Below is a small trained network, with its code and all its weights. Each question gives an input and a class and asks what happens when units are switched off, that is, made to give their printed mean instead of their output.

import numpy as np


def w(rows, s, z=0):
    codes = np.array(rows[::2]) - 128.0
    scale = np.full(codes.shape[1], s)
    scale[-1] = z or s
    return codes * scale


def norm(h):
    return h / np.sqrt((h * h).mean(-1, keepdims=True) + 1e-5)


def f(y):
    return np.maximum(y, 0)


def log_softmax(a):
    a = a - a.max(-1, keepdims=True)
    return a - np.log(np.exp(a).sum(-1, keepdims=True))


def net(x, mask):
    res = np.array(x, float).reshape(1, 8) / 4 @ E
    u = 0
    for l in range(2):
        y = f(norm(res) @ A[l][:, :-1].T + A[l][:, -1])
        res = res + np.where(mask[u : u + 13], y, B[l][:, -1]) @ B[l][:, :-1]
        u += 13
    return log_softmax(norm(res)[-1] @ U[:, :-1].T + U[:, -1])


A, B = {}, {}
E = w([
[126,126,130,128,126],'x0',
[174,95,86,181,24],'x1',
[122,126,118,120,126],'x2',
[12,54,103,255,154],'x3',
[129,129,127,127,129],'x4',
[48,19,216,162,22],'x5',
[129,124,126,125,128],'x6',
[128,126,125,126,128],'x7',
],0.0016)
A[0] = w([
[190,255,52,150,133,216],'L0N0',
[168,139,100,85,157,217],'L0N1',
[110,113,150,108,171,102],'L0N2',
[86,103,143,137,195,126],'L0N3',
[144,149,136,198,87,155],'L0N4',
[119,87,125,133,176,53],'L0N5',
[141,152,197,64,144,184],'L0N6',
[96,110,98,99,163,141],'L0N7',
[198,115,132,65,67,133],'L0N8',
[116,97,188,71,89,99],'L0N9',
[113,161,221,100,163,181],'L0N10',
[115,122,97,153,118,101],'L0N11',
[163,71,164,106,111,246],'L0N12',
],0.0047,0.0011)
B[0] = w([
[109,74,173,122,124,254],'L0N0',
[88,108,163,112,98,200],'L0N1',
[145,127,172,142,57,161],'L0N2',
[103,177,167,162,138,189],'L0N3',
[118,122,75,97,145,177],'L0N4',
[130,164,115,156,146,150],'L0N5',
[60,42,108,71,111,213],'L0N6',
[144,124,156,146,116,162],'L0N7',
[140,181,174,154,122,209],'L0N8',
[126,253,20,141,16,195],'L0N9',
[87,95,46,75,119,206],'L0N10',
[171,102,145,111,148,155],'L0N11',
[100,189,123,109,114,196],'L0N12',
],0.0035,0.0033)
A[1] = w([
[128,89,73,193,83,254],'L1N0',
[197,149,76,204,146,109],'L1N1',
[165,131,162,121,49,160],'L1N2',
[128,62,58,144,110,50],'L1N3',
[111,91,142,65,71,173],'L1N4',
[76,131,169,109,185,163],'L1N5',
[103,174,83,176,134,127],'L1N6',
[46,206,173,185,189,87],'L1N7',
[152,113,207,61,73,171],'L1N8',
[196,151,156,116,91,111],'L1N9',
[79,90,49,128,202,153],'L1N10',
[163,50,100,219,209,141],'L1N11',
[254,164,179,63,126,144],'L1N12',
],0.004,0.0017)
B[1] = w([
[162,107,195,79,155,252],'L1N0',
[167,65,111,5,92,156],'L1N1',
[168,157,79,202,225,210],'L1N2',
[84,74,220,178,76,163],'L1N3',
[150,117,97,158,201,252],'L1N4',
[167,211,165,127,109,206],'L1N5',
[124,101,181,74,129,173],'L1N6',
[122,186,208,161,130,199],'L1N7',
[137,144,40,141,193,237],'L1N8',
[179,162,82,242,100,165],'L1N9',
[238,137,145,145,109,212],'L1N10',
[159,131,68,12,52,210],'L1N11',
[38,3,142,216,180,189],'L1N12',
],0.0029,0.0028)
U = w([
[112,108,105,14,254,225],'0',
[185,62,48,245,242,115],'1',
[142,239,220,143,192,145],'2',
[220,29,117,51,67,159],'3',
[37,192,17,42,64,150],'4',
[216,226,41,218,40,1],'5',
[35,143,221,183,92,181],'6',
[105,15,171,204,47,13],'7',
],0.0076,0.00069)

Each question gives the input, the list of numbers given to net, and the class t.
The units are the neurons (one row each of A and B). Each row of codes is followed by its name. A weight is (code - 128) times the scale printed after its matrix; where a second scale follows, it is the last column's (A, B and U).
mask holds one flag per neuron, layer by layer. A switched-off neuron (its flag False) gives its mean, the last column of its row in B, instead of its output. The means were averaged over made-up inputs and are rounded, as every weight is.
A unit's drop is (log p(t) with every unit on - log p(t) with that unit switched off) / (log p(t) with every unit on - log p(t) with every unit switched off).
unit that matters most: the unit with the biggest drop
top k neurons: the k neurons with the biggest drops, biggest first
k most important neurons of layer l: the k neurons of layer l with the biggest drops, biggest first
drop when u is switched off: that unit's drop, to one decimal
input [-4,2,-8,0,6,-4,4,3], class 1: unit that matters most -> L0N6
input [-3,-2,4,-8,-7,4,-1,8], class 4: top 2 neurons -> [L0N6 L0N9]
input [2,1,1,-7,4,5,-4,8], class 5: 2 most important neurons of layer 0 -> [L0N8 L0N9]
input [4,3,6,-7,7,1,3,-5], class 5: 3 most important neurons of layer 0 -> [L0N9 L0N8 L0N12]
input [6,3,6,-1,4,0,8,6], class 1: 2 most important neurons of layer 0 -> [L0N9 L0N3]
input [3,1,8,-8,6,-8,-8,-2], class 1: top 2 neurons -> [L1N12 L1N9]
input [3,0,1,8,5,-2,4,1], class 2: 3 most important neurons of layer 0 -> [L0N3 L0N6 L0N10]
input [-3,-1,4,-2,-1,3,8,-4], class 4: 2 most important neurons of layer 0 -> [L0N6 L0N10]
input [5,-4,-7,-6,0,7,6,7], class 4: top 2 neurons -> [L0N9 L0N6]
input [6,1,0,6,-2,-7,-2,-1], class 3: 2 most important neurons of layer 1 -> [L1N11 L1N1]
input [-3,2,-4,6,-7,-7,-2,8], class 3: drop when L0N6 is switched off -> 0.0
input [-4,-4,3,8,8,-8,5,-4], class 2: drop when L1N7 is switched off -> 0.2
input [-3,7,5,0,6,7,3,8], class 5: drop when L0N9 is switched off -> 0.3
input [8,5,8,-6,8,-8,-3,-4], class 1: most important neuron of layer 0 -> [L0N0]
